Look-ups in named tables: a row name and a column name give one cell, copied from the table.

Table Tobave
|  | Vezas | Vaba | Rekaso | Mato | Relin | Tela | Bor |
|---|---|---|---|---|---|---|---|
| Nef | -0.052 | -0.045 | -0.020 | -0.096 | -0.076 | -0.072 | -0.045 |
| Bosose | 0.348 | 0.346 | 0.343 | 0.267 | 0.265 | 0.314 | 0.422 |
| Bado | -0.204 | 0.347 | 0.049 | -0.721 | -0.497 | -0.488 | -0.021 |
| Dal | -0.039 | -0.159 | -0.413 | 0.489 | 0.257 | 0.196 | -0.162 |
| Valeze | -0.001 | 0.060 | -0.124 | 0.120 | 0.044 | 0.018 | -0.067 |
| Safozu | 0.083 | -0.275 | 0.072 | 0.214 | 0.162 | 0.190 | 0.028 |
| Gof | -0.060 | 0.339 | -0.361 | 0.161 | -0.004 | -0.100 | -0.242 |
| Fus | 0.012 | 0.302 | -0.161 | 0.098 | 0.002 | -0.051 | -0.103 |
| Duvobor | -0.547 | -0.812 | -0.498 | -0.386 | -0.353 | -0.374 | -0.515 |
| Vamekuz | 0.008 | 0.228 | -0.186 | 0.153 | 0.046 | -0.003 | -0.085 |
| Tam | -0.179 | 0.786 | 0.042 | -0.832 | -0.612 | -0.644 | -0.075 |

What is the Rekaso of Bado in Tobave? 0.049
What is the Vaba of Tam in Tobave? 0.786
What is the Vaba of Vamekuz in Tobave? 0.228
What is the Mato of Bosose in Tobave? 0.267
What is the Vaba of Bosose in Tobave? 0.346
What is the Mato of Safozu in Tobave? 0.214
What is the Vezas of Valeze in Tobave? -0.001
What is the Relin of Nef in Tobave? -0.076
What is the Vaba of Safozu in Tobave? -0.275
What is the Vaba of Dal in Tobave? -0.159
What is the Tela of Tam in Tobave? -0.644
What is the Tela of Dal in Tobave? 0.196
What is the Rekaso of Vamekuz in Tobave? -0.186
What is the Relin of Dal in Tobave? 0.257
What is the Vezas of Fus in Tobave? 0.012
What is the Relin of Fus in Tobave? 0.002
What is the Bor of Vamekuz in Tobave? -0.085
What is the Mato of Valeze in Tobave? 0.120
What is the Rekaso of Safozu in Tobave? 0.072
What is the Vezas of Bado in Tobave? -0.204

